Here is a tiny trained network, its code and every weight. The questions are about switching its units off for an input and a target symbol, where a switched-off unit gives its printed mean instead of its output.

import numpy as np


def w(rows, s, z=0):
    codes = np.array(rows[::2]) - 128.0
    scale = np.full(codes.shape[1], s)
    scale[-1] = z or s
    return codes * scale


def norm(h):
    return h / np.sqrt((h * h).mean(-1, keepdims=True) + 1e-5)


def f(y):
    return y / 2 * (1 + np.tanh(0.7978845608 * (y + 0.044715 * y**3)))


def softmax(a):
    e = np.exp(a - a.max(-1, keepdims=True))
    return e / e.sum(-1, keepdims=True)


def log_softmax(a):
    a = a - a.max(-1, keepdims=True)
    return a - np.log(np.exp(a).sum(-1, keepdims=True))


def net(x, mask):
    ids = ['βδεηθπτφψω'.index(c) for c in x.split()]
    T = len(ids)
    res = E[ids] + P[:T]
    r = norm(res)
    for j in range(3):
        rows = slice(2 * j, 2 * j + 2)
        q, k, v = (r @ M[0][rows].T for M in (Q, K, V))
        z = softmax(np.where(np.tri(T) > 0, q @ k.T / 2**0.5, -1e9)) @ v
        o = O[0][rows]
        res = res + np.where(mask[j], z, o[:, -1]) @ o[:, :-1]
    y = f(norm(res) @ A[0][:, :-1].T + A[0][:, -1])
    res = res + np.where(mask[3:27], y, B[0][:, -1]) @ B[0][:, :-1]
    return log_softmax(norm(res)[-1] @ U[:, :-1].T + U[:, -1])


Q, K, V, O, A, B = {}, {}, {}, {}, {}, {}
E = w([
[56,76,148,109,149,124,36,16,217,146,100,134],'β',
[59,79,97,207,158,153,169,103,146,225,126,139],'δ',
[135,108,251,195,106,151,86,87,89,145,127,62],'ε',
[4,133,122,129,57,106,88,160,163,204,210,100],'η',
[52,146,126,134,135,89,157,4,141,139,122,21],'θ',
[116,154,105,183,89,82,235,207,63,136,99,53],'π',
[39,47,111,119,158,146,125,158,81,50,97,117],'τ',
[83,222,139,162,169,176,151,142,202,102,2,112],'φ',
[118,98,191,73,86,172,195,174,204,154,45,129],'ψ',
[162,133,32,128,39,213,124,107,164,115,58,118],'ω',
],0.0036)
P = w([
[252,176,58,36,201,121,101,224,130,97,156,143],'0',
[71,110,203,193,32,80,71,46,96,100,118,172],'1',
[82,109,166,195,54,94,111,75,108,87,111,151],'2',
[87,128,163,173,81,144,152,90,109,96,155,139],'3',
[91,119,157,170,104,147,156,112,126,104,157,100],'4',
[94,109,138,155,138,147,160,125,130,120,139,70],'5',
[96,110,120,123,150,159,134,140,124,145,119,55],'6',
[107,95,106,137,167,167,128,152,128,167,82,35],'7',
[103,94,100,109,162,150,89,157,122,202,49,26],'8',
],0.0027)
Q[0] = w([
[82,60,85,137,100,158,71,153,124,192,26,2],'head 1',
[217,160,82,71,135,159,99,138,140,177,98,142],'head 1',
[207,201,104,96,137,102,116,123,92,90,170,191],'head 2',
[87,115,88,141,76,196,130,139,138,149,35,54],'head 2',
[165,157,154,176,126,28,119,71,124,131,210,184],'head 3',
[52,82,140,179,67,169,114,107,127,153,78,63],'head 3',
],0.0047)
K[0] = w([
[172,140,76,34,209,201,137,198,191,176,100,2],'head 1',
[152,140,124,126,195,27,59,151,45,138,210,196],'head 1',
[57,62,177,128,98,71,140,92,92,88,122,179],'head 2',
[204,170,98,125,194,123,62,203,142,165,184,143],'head 2',
[49,93,155,193,46,166,161,104,98,96,77,155],'head 3',
[143,101,64,50,251,69,117,206,101,78,122,81],'head 3',
],0.0038)
V[0] = w([
[75,148,48,162,193,65,65,83,39,88,189,59],'head 1',
[66,190,225,120,247,63,156,152,144,151,77,146],'head 1',
[75,108,2,155,194,158,207,119,217,152,102,167],'head 2',
[165,194,114,188,147,213,131,84,134,65,31,62],'head 2',
[98,69,167,81,187,141,6,34,225,99,97,181],'head 3',
[162,225,134,132,130,69,111,74,168,191,187,116],'head 3',
],0.0033)
O[0] = w([
[83,137,73,183,203,123,65,81,42,70,208,81,126],'head 1',
[40,175,238,102,203,66,195,154,126,127,110,167,19],'head 1',
[108,104,90,217,119,112,196,42,136,126,163,252,176],'head 2',
[137,247,139,65,130,211,137,55,70,91,116,167,186],'head 2',
[132,116,128,116,207,221,145,120,236,96,146,92,112],'head 3',
[132,181,137,177,122,86,129,53,193,219,95,44,1],'head 3',
],0.0036,0.0027)
A[0] = w([
[103,85,152,68,163,134,2,54,211,159,131,181,82],'neuron 1',
[198,213,143,160,94,99,110,92,183,216,121,125,251],'neuron 2',
[169,70,171,161,140,103,141,107,119,112,109,96,86],'neuron 3',
[88,125,214,117,193,46,150,161,137,117,139,143,174],'neuron 4',
[84,199,150,101,166,130,145,136,133,129,125,163,48],'neuron 5',
[166,126,120,180,188,183,207,166,226,80,172,75,15],'neuron 6',
[175,149,99,104,168,122,142,179,138,157,146,167,93],'neuron 7',
[140,66,134,201,148,58,108,194,196,119,93,88,32],'neuron 8',
[89,149,86,87,87,93,117,157,182,137,180,142,72],'neuron 9',
[160,77,145,193,166,101,164,83,109,164,147,213,5],'neuron 10',
[152,108,134,65,72,114,116,149,113,136,165,113,95],'neuron 11',
[168,73,104,112,104,132,123,145,167,124,121,82,91],'neuron 12',
[158,149,118,125,190,158,149,160,205,101,130,104,4],'neuron 13',
[157,179,154,100,127,156,124,122,109,70,88,158,82],'neuron 14',
[186,129,95,147,150,113,99,221,161,98,137,211,129],'neuron 15',
[134,143,112,60,130,123,157,139,120,135,160,118,59],'neuron 16',
[149,75,187,44,66,112,219,165,205,147,63,159,35],'neuron 17',
[110,165,119,147,141,118,152,85,148,127,118,62,122],'neuron 18',
[124,193,130,43,144,151,71,196,128,144,99,31,13],'neuron 19',
[142,136,151,150,92,120,117,112,113,170,126,151,126],'neuron 20',
[135,112,178,162,114,124,89,100,107,136,125,126,186],'neuron 21',
[138,134,186,122,214,60,121,179,132,129,160,171,245],'neuron 22',
[101,180,136,141,96,119,119,104,105,120,115,179,132],'neuron 23',
[133,160,135,73,125,155,127,153,124,108,171,211,72],'neuron 24',
],0.0045,0.0014)
B[0] = w([
[198,124,83,91,115,60,175,238,114,83,150,126,167],'neuron 1',
[220,235,147,130,78,96,92,81,254,242,66,128,217],'neuron 2',
[123,184,126,112,141,173,104,158,145,133,181,102,142],'neuron 3',
[53,195,198,123,237,111,140,184,143,157,169,158,154],'neuron 4',
[73,159,86,146,120,157,104,139,145,154,146,166,55],'neuron 5',
[203,126,90,85,95,54,139,203,79,105,135,174,85],'neuron 6',
[53,75,152,189,85,67,118,85,118,151,114,131,21],'neuron 7',
[52,165,79,90,70,244,79,179,147,131,141,204,199],'neuron 8',
[92,149,113,108,104,210,127,144,171,88,99,77,95],'neuron 9',
[197,86,192,125,160,186,117,139,90,157,101,134,119],'neuron 10',
[125,150,116,188,131,167,95,150,140,82,82,76,168],'neuron 11',
[126,168,139,146,130,164,85,94,125,109,165,160,223],'neuron 12',
[137,117,145,119,86,104,136,155,85,105,119,179,38],'neuron 13',
[116,123,128,97,97,177,137,165,114,70,63,140,246],'neuron 14',
[78,69,139,149,77,119,127,11,107,120,83,77,146],'neuron 15',
[95,144,144,191,93,106,91,119,142,129,99,111,53],'neuron 16',
[130,35,112,121,126,83,117,61,100,115,161,16,234],'neuron 17',
[151,124,106,69,96,94,131,76,92,94,174,132,145],'neuron 18',
[184,86,183,212,131,161,142,90,114,130,169,231,253],'neuron 19',
[174,128,107,125,144,131,120,179,133,138,117,143,141],'neuron 20',
[150,139,114,108,172,172,158,173,122,116,163,107,255],'neuron 21',
[40,148,245,121,219,121,160,151,151,189,167,118,102],'neuron 22',
[143,122,61,91,130,172,150,180,140,118,111,109,211],'neuron 23',
[78,127,112,129,93,162,93,108,154,131,87,121,185],'neuron 24',
],0.0034,0.00089)
U = w([
[201,131,90,65,179,69,151,177,196,86,172,164,46],'β',
[151,75,132,209,167,115,159,90,138,219,161,233,11],'δ',
[204,165,238,135,164,179,62,150,113,134,142,92,137],'ε',
[56,158,98,152,93,135,54,178,207,194,191,100,103],'η',
[111,194,109,125,185,75,131,1,134,130,170,53,16],'θ',
[141,183,125,152,80,33,156,208,32,164,107,115,98],'π',
[56,63,113,129,171,159,127,153,56,52,155,130,255],'τ',
[75,229,160,85,160,148,182,143,171,135,59,219,94],'φ',
[105,52,197,74,84,85,184,118,180,154,60,78,53],'ψ',
[197,132,45,129,43,180,114,80,137,104,74,134,234],'ω',
],0.0053,0.0016)

Each question gives the input, a string of symbols that net reads in full, and the target symbol t.
The units are the heads (2 rows each of Q, K, V and O) and the neurons (one row each of A and B). Each row of codes is followed by its name. A weight is (code - 128) times the scale printed after its matrix; where a second scale follows, it is the last column's (O, A, B and U).
mask holds one flag per unit, heads first, then neurons. A switched-off unit (its flag False) gives its mean, the last column of its rows in O or B, instead of its output. The means were averaged over made-up inputs and are rounded, as every weight is.
A unit's drop is (log p(t) with every unit on - log p(t) with that unit switched off) / (log p(t) with every unit on - log p(t) with every unit switched off).
The circuit of an input: a set's keep is (log p(t) with only the set's units on - log p(t) with every unit switched off) / (log p(t) with every unit on - log p(t) with every unit switched off). Starting from the 12 units with the biggest drops (on a tie, the unit counted first), units are removed one at a time, each time the one whose removal leaves the highest keep (on an exact tie, the one counted first), for as long as the keep stays at least 0.8.
circuit, biggest first: the units of the circuit, biggest drop first
k most important neurons: the k neurons with the biggest drops, biggest first
heads that matter: for each layer, one digit per head in row order, 1 if its drop is at least 0.15 and else 0, layers parted by /
drop when u is switched off: that unit's drop, to one decimal
input φ ψ δ, target φ: circuit, biggest first	(head 1)
input η ω δ, target η: circuit, biggest first	(head 2; neuron 8)
input τ π ε τ τ ε τ τ δ, target τ: heads that matter	101
input ε δ θ η ψ ω τ θ, target ε: heads that matter	010
input θ δ ω, target θ: heads that matter	101
input β φ ε β, target β: 2 most important neurons	(neuron 1; neuron 6)
input η ε δ ω τ ψ ω π τ, target η: circuit, biggest first	(head 2; neuron 8; head 3)
input ψ τ τ ω ω ψ τ η, target ψ: heads that matter	100
input τ β τ τ β, target τ: circuit, biggest first	(head 3; head 1)
input θ δ π φ η ε π ε, target θ: circuit, biggest first	(head 3; head 1)
input ψ ε φ, target ψ: circuit, biggest first	(head 1; neuron 17)
input β π τ β, target β: heads that matter	000
input θ τ τ τ ω η θ τ, target θ: circuit, biggest first	(head 3; head 1)
input δ π δ τ δ ω, target δ: circuit, biggest first	(head 2)
input φ η η τ τ τ, target φ: circuit, biggest first	(head 1; head 2)
input δ ω δ τ δ τ, target δ: heads that matter	010
input π τ ψ φ η τ ω π η, target π: heads that matter	001
input ε τ φ η ε ω, target ε: heads that matter	010
input ω φ η φ ω τ ε, target ω: heads that matter	110
input η π θ η ε, target η: heads that matter	011
input ε ω ω π ε η δ, target ε: heads that matter	010
input δ τ ω τ ω ψ ψ π, target ψ: circuit, biggest first	(head 1)
input π ψ ω δ τ δ η τ, target π: drop when head 3 is switched off	1.0
input ω ω τ ω θ, target ω: drop when neuron 19 is switched off	0.0
input τ β π τ η τ η τ η, target τ: drop when head 1 is switched off	0.2
